Below is a small trained network, with its code and all its weights. Each question gives an input and a class and asks what happens when units are switched off, that is, made to give their printed mean instead of their output.

import numpy as np


def w(rows, s, z=0):
    codes = np.array(rows[::2]) - 128.0
    scale = np.full(codes.shape[1], s)
    scale[-1] = z or s
    return codes * scale


def f(y):
    return np.maximum(y, 0)


def log_softmax(a):
    a = a - a.max(-1, keepdims=True)
    return a - np.log(np.exp(a).sum(-1, keepdims=True))


def net(x, mask):
    res = np.array(x, float).reshape(1, 8) / 4 @ E
    y = f(res @ A[0][:, :-1].T + A[0][:, -1])
    res = res + np.where(mask, y, B[0][:, -1]) @ B[0][:, :-1]
    return log_softmax(res[-1] @ U[:, :-1].T + U[:, -1])


A, B = {}, {}
E = w([
[124,127,132,129,125,119,131,131],'x0',
[128,126,128,125,127,129,131,125],'x1',
[17,208,193,97,137,161,150,92],'x2',
[45,92,129,215,149,141,2,133],'x3',
[119,142,133,141,113,95,130,148],'x4',
[155,153,128,247,85,150,166,38],'x5',
[170,197,32,51,77,123,60,60],'x6',
[128,108,138,116,124,142,125,116],'x7',
],0.0096)
A[0] = w([
[130,121,184,158,178,140,118,141,106],'n0',
[142,159,148,229,96,138,141,45,5],'n1',
[143,175,85,150,75,162,101,116,65],'n2',
[105,110,161,205,167,137,202,165,84],'n3',
[208,68,77,213,95,112,96,163,91],'n4',
[89,160,59,83,85,92,99,100,108],'n5',
[98,102,158,164,159,120,81,118,99],'n6',
[217,108,127,149,134,168,133,110,250],'n7',
[54,116,78,194,162,147,8,136,15],'n8',
[89,153,147,109,98,114,185,127,94],'n9',
[101,152,116,72,183,124,64,193,72],'n10',
[92,158,152,128,135,144,113,105,62],'n11',
[78,207,131,140,179,142,138,103,46],'n12',
[125,146,121,117,131,98,62,68,88],'n13',
[63,174,166,126,120,148,132,73,29],'n14',
],0.012,0.002)
B[0] = w([
[107,107,126,177,95,181,118,142,177],'n0',
[189,77,254,130,161,76,121,94,220],'n1',
[172,94,158,131,78,211,107,133,188],'n2',
[119,89,100,175,117,196,129,181,215],'n3',
[75,85,80,106,142,99,91,117,227],'n4',
[192,117,128,107,83,220,135,182,212],'n5',
[122,171,106,140,147,154,192,129,184],'n6',
[121,141,117,100,138,99,144,112,190],'n7',
[165,237,112,113,127,96,186,73,248],'n8',
[94,130,94,116,79,105,155,119,180],'n9',
[160,130,217,126,189,108,81,134,208],'n10',
[54,92,86,138,134,118,103,98,167],'n11',
[111,73,88,112,98,82,76,99,187],'n12',
[129,147,109,189,85,171,141,197,188],'n13',
[102,78,73,135,132,88,114,85,199],'n14',
],0.01,0.013)
U = w([
[131,134,124,173,97,234,118,175,61],'0',
[78,102,56,100,129,73,60,101,104],'1',
[141,136,249,120,154,108,89,123,101],'2',
[138,206,103,119,122,115,248,119,253],'3',
],0.014,0.0027)

Each question gives the input, the list of numbers given to net, and the class t.
The units are the neurons (one row each of A and B). Each row of codes is followed by its name. A weight is (code - 128) times the scale printed after its matrix; where a second scale follows, it is the last column's (A, B and U).
mask holds one flag per neuron, in row order. A switched-off neuron (its flag False) gives its mean, the last column of its row in B, instead of its output. The means were averaged over made-up inputs and are rounded, as every weight is.
A unit's drop is (log p(t) with every unit on - log p(t) with that unit switched off) / (log p(t) with every unit on - log p(t) with every unit switched off).
The circuit of an input: a set's keep is (log p(t) with only the set's units on - log p(t) with every unit switched off) / (log p(t) with every unit on - log p(t) with every unit switched off). Starting from the 12 units with the biggest drops (on a tie, the unit counted first), units are removed one at a time, each time the one whose removal leaves the highest keep (on an exact tie, the one counted first), for as long as the keep stays at least 0.8.
units of the circuit, in order: the units of the circuit, biggest drop first
k most important neurons: the k neurons with the biggest drops, biggest first
drop of u: that unit's drop, to one decimal
input [-5,5,7,4,-3,-3,-6,4], class 1: 4 most important neurons -> [n14; n12; n5; n11]
input [5,0,-6,6,7,-6,7,0], class 0: units of the circuit, in order -> [n5]
input [-7,-5,-6,1,5,7,4,-6], class 2: 3 most important neurons -> [n1; n2; n14]
input [6,5,4,5,0,-5,8,4], class 0: 2 most important neurons -> [n5; n13]
input [-6,1,8,-3,3,6,8,-2], class 0: 4 most important neurons -> [n5; n2; n13; n4]
input [7,-7,-3,8,-2,0,-7,5], class 3: 2 most important neurons -> [n8; n6]
input [3,7,3,-6,-5,-3,6,-7], class 0: units of the circuit, in order -> [n8; n5]
input [5,5,-6,0,-1,7,8,7], class 0: 4 most important neurons -> [n2; n13; n5; n10]
input [1,3,-3,-4,6,7,-7,-7], class 0: 4 most important neurons -> [n3; n10; n8; n0]
input [-5,4,1,4,-5,-7,5,3], class 2: 2 most important neurons -> [n10; n3]
input [-4,2,6,5,-7,-4,6,-6], class 0: 4 most important neurons -> [n5; n13; n4; n1]
input [4,8,3,-7,-4,-7,0,1], class 2: 3 most important neurons -> [n8; n10; n6]
input [2,2,-5,-8,-8,8,6,2], class 2: 3 most important neurons -> [n1; n8; n2]
input [-1,8,1,5,6,-8,0,7], class 2: units of the circuit, in order -> [n10]
input [-3,5,0,4,2,0,-2,-7], class 3: drop of n13 -> 0.0
input [0,-5,-6,0,6,8,5,-5], class 2: drop of n1 -> 1.6
input [-4,7,-8,4,0,-1,-3,2], class 1: drop of n4 -> 2.3
